Each name stands for a flat space through zero: a line, a plane or more. A row that begins with a name and a colon came from that space; any other row is followed by the name of the space it lies nearest, among the names in its block.
q854q663: -6	29	20	2	0	-19	-13	-9	-10	21	15	-1	12	-3	-13	2	-4	3	-6	-7	-4	-21	-5
q540q55: -19	11	7	29	1	9	-17	8	-29	-23	-4	15	5	5	-3	9	-20	10	16	-1	-12	12	-15
q121q505: 5	-11	-3	-9	8	19	-24	6	6	-33	5	9	29	-19	-16	-3	-14	-18	-26	17	-9	-2	-19
q982q44: 12	2	26	-26	-4	6	16	-19	-20	2	20	-27	-5	1	7	-2	3	-4	-16	3	0	-2	15
q121q505: 5	2	-5	7	-2	2	9	8	-6	-3	-3	-3	-9	14	10	3	-3	4	7	-3	-5	-2	8
q121q505: -5	-6	26	-8	-6	8	9	-19	-25	-8	-13	-27	-12	-2	27	9	-1	14	9	4	-7	27	0
q286q369: -3	-3	20	0	-12	-3	28	24	-12	-3	14	-23	-13	21	13	17	-17	6	21	2	-27	17	32
q121q505: -1	34	0	1	15	6	-3	-37	-23	-7	-19	7	2	-33	0	-10	11	19	-23	-4	15	-16	7
q286q369: 22	-21	7	-22	-3	1	0	-4	17	-12	-16	-25	-3	12	30	15	-3	-12	-12	14	-24	-1	-16
q982q44: 12	-22	-45	-25	8	-12	32	34	77	8	-22	4	9	-41	-12	-7	13	-5	-13	13	-3	-1	54
q982q44: -4	30	3	12	14	-7	-20	-20	-9	-11	-14	17	8	-14	-5	6	-3	8	-16	0	-7	-22	-14
q854q663: -7	-10	4	-6	3	-16	4	16	32	-2	15	12	2	-1	-19	14	-7	-13	-2	10	-18	2	13
q684q653: 14	4	4	0	-4	6	16	-7	-20	1	3	-15	-19	25	21	1	3	3	3	-6	1	-7	8
q540q55: -8	41	-5	22	12	16	3	-8	-43	-26	-17	10	6	-25	0	-6	-9	28	-7	-5	1	-8	21
q286q369: 14	-4	-16	-29	-6	24	-33	-3	-2	21	4	-18	57	-51	-21	-50	11	-10	-29	-3	45	-8	-28
q982q44: -21	-16	-31	37	-10	6	-1	63	10	-5	4	24	10	13	-18	-3	-19	2	43	-6	-3	24	7
q286q369: -17	22	-6	18	1	0	-2	5	-18	11	9	16	8	-14	-23	-15	0	13	10	-13	19	-1	12
q854q663: -17	26	44	-6	5	-28	-11	-41	-10	17	16	3	-7	-4	-11	17	4	3	-10	-1	-7	-8	-9
q684q653: -9	6	-22	14	9	11	0	13	0	-14	6	29	9	-17	-26	-13	-2	1	-4	-1	13	-2	16
q286q369: 3	-6	9	-5	0	5	16	11	-1	-20	6	-8	-6	5	6	13	-11	-2	-2	10	-22	8	21
q286q369: -2	-24	5	2	-10	20	-29	11	-13	-12	15	-2	20	12	-6	-7	-12	-17	6	4	4	16	-42
q854q663: -1	6	-31	14	8	12	-39	37	16	-25	-8	26	52	-30	-29	-11	-23	-10	-16	8	-9	-17	-21
q540q55: 2	-15	-1	-2	-1	15	0	11	-4	-18	13	3	3	7	-5	0	-8	-11	-1	7	-4	9	-1
q540q55: -13	-1	-9	15	5	3	-6	-9	-1	-10	-39	7	-6	-15	16	4	4	19	14	1	2	19	-12
q982q44: -1	-15	17	2	-14	8	8	5	-22	3	20	-15	-14	32	10	3	-5	-4	20	-4	0	18	-4
q684q653: 0	-31	8	-29	2	-20	3	-13	51	13	-7	-5	-7	-12	0	11	15	-14	-8	14	-5	14	-4
q286q369: -8	12	-7	28	10	-13	-19	-19	1	-6	-25	29	-18	18	10	16	4	8	8	-5	-4	-12	-31
q854q663: 18	-25	-19	-13	0	34	10	-26	-15	-8	-12	-7	-16	1	19	-26	25	-2	-8	-3	41	12	-9
q982q44: -2	-9	13	-11	6	-16	8	-39	16	10	-9	4	-31	7	11	13	22	0	-3	2	5	5	-5
q684q653: -2	8	-10	21	-7	16	2	46	-21	-25	-11	-11	20	-2	10	3	-31	14	18	2	-26	9	14
q982q44: 5	11	-17	11	5	1	-13	-11	-3	3	-22	8	0	-1	9	-7	8	7	-2	-7	12	-15	-19
q121q505: -3	0	9	-7	3	6	26	-18	-13	-5	-5	-8	-22	-6	11	2	9	13	2	1	5	16	27
q684q653: -3	17	15	-2	-8	16	-4	-22	-48	17	16	-15	6	-7	-3	-25	7	11	1	-15	33	3	-5
q684q653: -17	-9	-3	5	-3	10	-6	-1	-9	7	13	12	4	-10	-20	-17	6	0	11	-6	27	20	-5
q540q55: -3	-2	0	-8	3	-8	2	-28	9	18	-16	0	-13	-12	6	-5	22	8	-1	-4	20	5	-5
q121q505: -15	19	19	4	-8	-29	10	-23	-7	50	6	-7	-21	8	1	0	18	16	21	-19	18	0	6
q540q55: -3	-4	4	-5	9	3	12	-17	3	-18	-12	5	-15	-9	6	10	5	5	-7	9	-5	10	12
q854q663: 11	-24	-28	1	1	14	-6	35	27	-29	-27	0	17	-8	11	4	-14	-7	-1	15	-20	7	-6
q286q369: 0	-5	6	3	-4	-4	-2	6	0	2	15	2	-4	20	-3	6	-5	-9	5	-1	-6	-2	-6
q684q653: 4	-13	5	-13	-1	-8	-1	-40	10	19	-30	-13	-23	1	29	1	26	7	3	-2	16	10	-24
q854q663: 29	-33	-50	16	-8	1	-17	40	42	1	-25	8	-1	47	24	1	-1	-22	14	-2	-7	-19	-42
q854q663: -7	17	12	12	-2	3	3	-13	-31	0	-13	-10	-9	2	17	3	-2	20	12	-7	0	7	-1
q540q55: -1	-3	-6	-5	9	10	29	-17	-3	-17	-22	-1	-23	-18	15	2	12	17	-2	5	4	16	33
q854q663: 7	-2	16	-20	4	3	-6	-28	-2	-8	-15	-16	2	-17	15	5	5	1	-19	10	-5	3	-13
q982q44: -14	6	23	-5	-3	8	-6	5	-21	-6	32	-1	19	-15	-26	-5	-14	-4	-4	4	-1	11	8
q540q55: -4	-11	-14	2	-4	6	-5	-7	3	14	-19	-1	-1	-9	7	-15	15	8	12	-7	26	14	-15
q540q55: 14	-2	0	-19	-5	3	-8	-8	0	24	32	-5	13	2	-19	-23	12	-19	-18	-7	27	-19	-10
q286q369: -12	14	-4	9	-4	7	-13	12	-19	15	29	12	25	-13	-35	-25	-3	-1	3	-12	26	-4	0
q540q55: 13	47	-5	0	1	-20	3	2	-5	32	-2	-13	16	-13	-2	-10	1	14	-13	-15	1	-44	20
q982q44: -3	-10	-5	-18	1	1	3	9	21	6	8	-1	17	-29	-20	-11	3	-7	-10	6	8	8	15
q684q653: -10	-42	18	-31	-5	-10	19	1	34	21	68	12	-13	12	-46	-4	15	-38	-3	7	18	21	21
q684q653: 4	11	3	-14	7	-2	2	-19	2	7	10	3	4	-17	-13	-9	11	-3	-22	0	13	-14	9
q684q653: 16	-5	-10	-16	11	-4	22	-44	13	11	-6	8	-38	9	11	-5	36	-4	-18	-4	27	-15	9
q982q44: 0	-3	-10	2	2	-2	14	-28	-1	18	-11	7	-30	8	10	-9	28	8	8	-12	31	3	1
q121q505: 9	-1	-17	4	4	9	-21	20	10	-19	-2	11	26	-6	-10	-3	-13	-12	-14	7	-10	-16	-16
q286q369: 13	-25	-10	-28	5	1	21	-25	32	-1	-48	-21	-19	-25	35	3	24	10	-9	12	3	18	10
q854q663: -23	26	15	21	-1	6	12	-24	-53	11	15	9	-21	4	-8	-12	9	23	19	-20	30	12	15
q121q505: 1	-10	-10	-7	3	6	-9	14	18	-13	-2	5	20	-18	-12	-3	-7	-9	-11	10	-6	2	-2
q121q505: 11	-15	-10	-3	3	24	-7	4	-3	-36	-28	-8	8	-9	21	3	-9	0	-8	14	-12	10	-13
q121q505: -9	8	1	-3	1	-16	-9	-10	13	25	1	7	7	-15	-14	-7	10	2	-1	-6	14	-5	-6
1	29	27	5	1	13	-11	-17	-51	-20	1	-16	9	-2	12	5	-16	12	-10	0	-13	-7	-9 => q121q505
1	9	7	5	0	15	-5	-7	-26	-26	-47	-26	6	-17	40	10	-13	26	4	7	-21	15	-10 => q854q663
5	-22	-19	-2	-1	-17	1	39	51	5	19	17	6	16	-22	8	-7	-26	1	7	-16	-10	7 => q854q663
1	-16	-17	-6	1	-3	-13	30	36	-3	11	14	26	-12	-26	-5	-8	-20	-8	9	-6	-4	-3 => q121q505
15	25	6	2	0	-26	-5	-2	7	21	13	-1	-3	27	1	11	-2	-8	-10	-8	-15	-42	-7 => q286q369
-3	17	-7	5	-7	-1	16	40	-5	10	21	-6	20	-11	-20	-11	-15	6	7	-6	-4	-5	41 => q854q663
15	33	12	-12	-3	-2	-17	-5	-19	12	-11	-32	34	-23	11	-8	-10	10	-21	-3	-8	-26	-10 => q854q663
2	12	-27	15	7	2	-6	-12	0	9	-24	16	-4	-7	3	-14	16	12	0	-12	25	-13	-9 => q982q44
-10	-43	31	-20	-7	-20	11	-11	32	8	12	-8	-30	26	9	28	7	-17	15	13	-17	34	-9 => q982q44
-9	-5	12	0	0	0	-15	-20	-8	7	14	10	-3	5	-11	-3	7	-7	0	-3	15	6	-23 => q540q55
15	27	-3	0	11	-5	-14	-5	0	-10	-1	7	15	-5	-5	3	-7	-5	-29	2	-14	-40	-5 => q286q369
1	16	2	16	-2	-14	3	-13	-13	24	19	12	-24	38	-2	0	11	-1	10	-18	15	-21	-6 => q121q505
2	13	0	14	3	-10	16	-20	-14	17	35	25	-38	45	-12	-2	18	-8	3	-18	22	-24	9 => q121q505
-3	-26	0	-12	-6	3	25	-11	6	16	4	-7	-27	6	7	-7	21	1	15	-3	24	27	15 => q540q55
10	-4	-29	1	-2	9	-3	5	7	12	-16	-1	7	-8	4	-22	12	3	1	-8	24	-6	-6 => q982q44
6	5	-23	-2	12	13	18	-6	3	-20	-30	4	-5	-28	10	-6	8	15	-12	5	5	0	27 => q121q505
9	7	-12	5	8	11	-31	9	0	-22	7	18	29	-4	-18	-6	-13	-17	-24	6	-5	-25	-26 => q121q505
16	-4	6	-18	-1	-3	-5	-8	11	2	-14	-21	5	-2	18	5	1	-4	-13	7	-11	-8	-12 => q854q663
-8	-4	4	10	4	-15	4	9	18	-11	-5	12	-13	13	2	25	-9	-1	9	7	-27	4	5 => q982q44
-15	9	-7	27	10	-3	-13	-9	-5	-12	-5	35	-11	9	-10	7	0	3	7	-4	3	-3	-15 => q286q369
7	-9	5	-2	-7	0	7	-4	-4	3	-15	-19	-14	15	27	7	2	5	11	-1	-5	8	-7 => q684q653
-15	15	-1	20	3	-8	-15	-7	-10	13	22	30	-1	10	-27	-7	4	-3	5	-12	19	-12	-13 => q854q663
22	-5	-4	-12	-10	9	16	-7	-13	13	-11	-32	-12	13	32	-10	11	6	3	-7	12	-2	3 => q854q663
3	-10	10	8	6	6	-4	6	-2	-43	1	10	-11	26	10	29	-20	-12	-5	16	-38	1	-11 => q286q369
4	-13	-4	3	2	-4	18	5	11	-2	37	23	-26	38	-17	6	5	-22	1	-1	2	-9	15 => q684q653

Rows lie near named flat spaces through zero. A row that begins with a name and a colon came from that space; any other row is followed by the name of its block's space that it lies nearest.
q593-q631: -11	-19	16	16	2	-6	-39	17	26	-50	6	16	-32	17	3	-5	4	-18	19	30	12	24	28
q844-q889: 16	-19	2	34	3	-2	-4	-6	4	-9	5	3	9	-25	2	6	21	-42	23	9	-7	12	-45
q833-q992: 9	15	-2	7	2	-1	5	-19	10	6	7	13	0	-7	10	17	18	0	2	-13	-6	-9	-2
q833-q992: -30	-13	-3	-20	-18	-6	11	29	-14	-31	-3	-19	-30	-6	20	-4	-24	21	-15	7	4	-1	-11
q844-q889: 53	-3	37	15	2	5	-10	25	-10	19	-37	-17	28	-27	-4	36	8	-14	-9	18	-4	-3	-27
q844-q889: -16	11	-47	0	16	-2	32	-30	4	29	21	26	5	19	-13	-21	0	-15	15	-18	4	8	3
q833-q992: 14	-13	2	3	16	-4	-10	15	-7	24	-1	16	7	13	-24	-22	-6	-20	9	20	11	17	5
q632-q359: 28	-13	26	-10	-1	-5	-6	16	-50	70	10	3	23	-27	-12	-22	1	8	-14	6	-3	-20	-30
q632-q359: -26	-16	-12	-5	-14	-1	17	24	-13	-23	-4	-18	-17	-6	12	-2	-22	-1	-3	11	5	7	-19
q593-q631: 5	-5	11	15	-15	10	-4	-25	0	-18	-3	-34	26	-29	8	9	16	-1	2	-20	-21	-14	-36
q833-q992: -13	7	-24	-17	3	-6	16	-18	26	-48	-16	-19	-5	6	6	-4	-2	16	-5	-26	-11	9	-15
q776-q156: 3	15	-10	-20	3	-9	28	35	7	-18	-32	2	-29	5	20	36	-18	13	-20	9	10	7	1
q844-q889: -24	32	-3	-7	-16	11	2	-38	13	-7	21	-1	-6	6	20	16	11	35	-10	-33	-9	-30	39
q601-q407: 3	7	-7	-8	12	-7	0	9	21	-19	-14	11	-16	18	-1	6	-4	0	-1	5	7	15	16
q833-q992: 23	6	-20	-1	35	-20	3	-12	26	5	-2	39	-5	16	-15	-14	16	-20	14	-3	3	25	-6
q601-q407: 2	3	2	15	-5	2	-2	-17	9	-12	8	0	1	-13	12	13	17	-6	7	-9	-9	-6	-12
q776-q156: 24	7	-9	-15	22	-18	15	6	-19	60	10	39	-1	-2	-10	-14	6	-1	-5	-1	6	-2	-13
q844-q889: 33	-6	16	8	10	-1	-8	18	1	7	-24	-2	13	-6	-10	13	2	-17	0	16	2	10	-13
q833-q992: -8	-9	13	-3	-11	10	-18	-25	-18	18	19	-21	29	-7	-14	-34	3	16	-1	-17	-12	-18	-1
q601-q407: -26	5	1	3	-13	1	-14	-16	30	-62	7	-8	-25	4	23	11	9	13	3	-10	-6	-1	17
q601-q407: 16	25	1	-18	12	3	4	10	17	1	-33	-2	3	24	-7	22	-11	18	-17	-1	6	2	36
q632-q359: 16	2	-2	-30	19	-9	-5	-14	-16	48	3	7	26	12	-33	-50	-2	22	-10	-18	-4	-4	1
q632-q359: 23	-4	48	8	-17	6	-30	13	-17	9	-3	-15	9	-27	11	20	12	12	-12	9	-7	-23	-5
q776-q156: -26	-12	17	15	-27	25	-19	-7	-21	7	18	-28	19	0	-6	-11	-11	3	4	5	-1	-17	24
q844-q889: -13	-10	-3	2	2	-6	-10	4	12	-27	7	7	-18	9	2	-12	0	-6	9	8	4	13	5
q844-q889: -9	-15	8	-14	-15	-4	11	34	-33	8	-3	-14	-11	-18	11	-2	-20	12	-15	13	4	-7	-23
q632-q359: 27	26	7	13	4	4	19	22	-11	52	-6	32	-7	-3	12	55	3	-12	-7	19	14	-12	21
q593-q631: -13	11	-7	-11	-10	7	13	-15	-12	17	9	-10	9	-2	3	-3	-4	21	-10	-19	-5	-19	5
q601-q407: -26	-11	2	-14	-12	7	-2	25	-15	-6	-4	-17	-8	15	-5	-13	-31	13	-8	15	11	2	23
q632-q359: 3	16	2	-18	6	-3	1	6	-9	35	5	20	-6	14	-4	-3	-5	20	-13	-1	8	-11	31
q593-q631: -21	-10	16	1	-13	9	-31	-1	13	-42	0	-21	-5	13	-1	-11	-7	11	2	5	0	3	29
q776-q156: -19	-9	12	3	-20	12	-10	-2	-22	12	18	-15	8	-6	0	-11	-7	9	-2	2	-1	-16	9
q776-q156: 6	-5	24	-15	-2	6	-24	27	16	-46	-45	-37	3	17	-9	6	-21	19	-16	13	2	12	23
q632-q359: -3	-13	3	3	-8	1	3	11	-9	-12	-7	-18	2	-13	4	0	-6	-4	-1	5	-3	2	-23
q593-q631: 4	-3	13	11	-18	16	5	-3	-26	24	0	-25	27	-22	2	11	-2	0	-5	-3	-8	-20	-16
q593-q631: -13	7	4	18	-17	17	8	6	-21	33	18	6	1	-3	9	24	-6	-8	2	13	9	-17	24
q833-q992: 0	-8	19	5	-10	-2	-10	15	-29	36	27	20	-11	-14	8	-3	4	0	-2	16	6	-16	4
q776-q156: 24	-12	24	-43	4	-30	-4	35	-34	25	-4	7	-17	-27	8	-24	-1	37	-31	1	-4	-12	-41
q776-q156: 8	-12	12	6	1	-4	-21	-13	9	-21	2	-8	8	-10	-3	-14	15	-4	7	-6	-11	4	-20
q833-q992: 9	-1	18	16	2	6	-21	20	12	-8	-10	9	-8	13	-3	21	-2	-16	7	27	12	10	33
q601-q407: 20	-11	21	7	-6	-2	-19	-30	-6	-1	9	-20	29	-36	0	-16	29	5	1	-24	-26	-16	-48
q601-q407: -12	-2	19	-18	-17	13	-13	10	-8	-16	-17	-39	10	6	-3	-4	-20	32	-19	-2	-3	-11	20
q632-q359: 26	8	26	-2	2	1	-17	0	-9	30	-2	4	14	-8	-5	6	11	10	-10	-1	-3	-15	8
q776-q156: 21	4	-8	2	23	-11	-6	-12	39	-35	-22	7	0	11	-8	2	14	-13	9	-7	-5	24	-8
q632-q359: 30	3	13	13	-2	8	10	19	-2	1	-36	-21	18	-18	4	42	-2	-14	-7	11	-2	1	-22
q776-q156: 9	-11	-6	32	5	-7	-6	-42	12	-6	31	17	9	-27	6	-10	41	-33	28	-16	-17	1	-47
q844-q889: 20	8	-18	-3	28	-7	12	13	11	20	-18	25	1	24	-20	1	-7	-19	5	12	14	23	13
q601-q407: -37	-11	-12	9	-20	9	13	-3	-36	35	43	9	-6	-6	6	-18	-9	-5	8	4	7	-16	4
q844-q889: 21	9	16	-7	2	7	-8	1	-3	17	-18	-13	22	1	-11	7	-2	12	-12	-4	-3	-8	10
q593-q631: -21	-4	16	13	-26	18	-10	-1	-21	12	20	-14	5	-8	8	6	-5	6	-1	6	1	-21	19
q593-q631: -8	-11	0	-14	6	-24	-12	-3	-1	-7	30	29	-30	-5	9	-34	14	10	3	-4	-2	2	-15
q833-q992: 6	3	2	2	7	-18	3	25	1	6	12	43	-41	-3	20	18	8	-9	2	21	13	5	3
q601-q407: -14	10	-1	1	-7	2	-4	-17	15	-22	9	0	-11	2	14	8	8	11	0	-12	-5	-8	14
q593-q631: 21	-24	8	-21	30	-27	-25	41	13	-21	-25	18	-21	22	-23	-35	-11	-7	1	30	14	40	-2
5	15	-10	2	3	1	11	-22	14	-6	-3	-2	7	-4	6	13	12	2	0	-19	-9	-5	-7 => q833-q992
-17	-4	-35	16	13	-4	11	-30	21	-15	20	19	-4	12	-6	-19	11	-29	27	-10	0	19	-9 => q632-q359
-8	6	-6	-11	0	-3	8	12	-2	2	-2	7	-15	9	5	3	-10	10	-7	4	7	0	13 => q844-q889
11	-2	1	-8	10	-6	-3	13	8	-9	-18	0	-2	8	-8	-2	-6	-1	-3	7	3	13	0 => q601-q407
-13	-6	1	2	-15	-2	8	-3	-26	20	28	5	-7	-23	16	-5	5	5	-2	-4	-4	-19	-20 => q776-q156
20	-3	8	13	2	3	-1	7	6	-8	-19	-10	11	-11	0	20	5	-16	2	7	-3	6	-17 => q601-q407
-4	-1	-9	-6	8	-5	4	19	7	-9	-10	9	-15	17	-4	0	-13	-5	1	14	12	16	15 => q601-q407
-24	20	-21	-1	-13	10	39	25	-2	-6	-13	-2	-25	9	25	48	-25	3	-11	10	15	-3	23 => q776-q156
27	32	-8	11	13	-3	13	-42	12	36	14	30	13	-11	6	23	36	-3	4	-29	-12	-18	-5 => q601-q407
16	8	-26	-1	18	-16	39	23	0	18	-12	31	-20	-4	9	24	-3	-22	1	12	11	16	-26 => q833-q992
7	32	1	-2	2	8	2	-21	16	10	-4	6	6	11	4	26	9	16	-8	-17	-3	-15	34 => q844-q889
1	-26	38	3	-18	21	-38	19	-5	-34	-32	-60	30	1	-19	-9	-21	7	-6	17	-4	4	9 => q593-q631
17	-9	17	-10	2	3	-12	12	-13	13	-19	-21	23	-1	-19	-14	-10	8	-10	5	-2	0	-5 => q844-q889
-19	6	0	17	-20	16	7	-6	-5	-4	11	-9	-2	-6	16	25	-1	-3	3	0	0	-14	12 => q601-q407
-37	-17	13	21	-37	19	-15	-18	-16	-19	31	-31	6	-20	15	-6	3	2	8	-5	-10	-21	-4 => q776-q156
-40	-4	-14	-23	-6	-5	-3	-2	4	-27	15	-1	-25	21	3	-32	-16	25	-4	-7	4	3	23 => q632-q359
-6	-1	15	-33	-7	-2	-7	19	-18	4	-11	-19	-2	5	-3	-17	-21	39	-25	-1	1	-11	13 => q632-q359
4	2	6	11	-2	11	-1	17	10	-14	-23	-11	2	9	-1	27	-11	-12	1	17	8	9	17 => q833-q992
5	4	-1	15	6	5	-13	-32	21	-11	7	2	14	5	-8	-4	19	-11	14	-13	-8	2	6 => q844-q889
31	-5	15	-2	18	-7	-22	7	27	-31	-35	-10	10	7	-15	0	5	-6	0	6	-4	21	-6 => q776-q156
31	12	4	24	14	2	3	8	4	36	-3	32	4	1	-3	34	13	-32	10	19	10	4	11 => q833-q992
-2	5	25	11	-14	14	-32	-34	2	2	21	-11	20	-4	-2	-6	19	15	2	-16	-13	-24	23 => q833-q992
7	-13	34	14	-22	17	-13	36	-16	-11	-25	-37	10	-16	7	31	-16	-4	-9	27	3	-5	-1 => q776-q156
-1	-19	36	14	-27	19	-20	24	-26	-2	-8	-37	14	-20	4	14	-12	0	-7	21	-1	-13	-2 => q776-q156
-44	-10	4	-8	-32	6	-2	-12	-30	1	41	-15	-11	-16	19	-23	-5	28	-6	-14	-7	-29	-2 => q776-q156
5	12	-17	17	-3	3	30	-17	-8	27	12	11	8	-20	13	24	14	-17	6	-11	-5	-11	-25 => q844-q889
2	-6	15	10	-9	16	-12	-1	-14	18	0	-17	24	-1	-13	-3	-5	-3	1	5	0	-8	10 => q833-q992
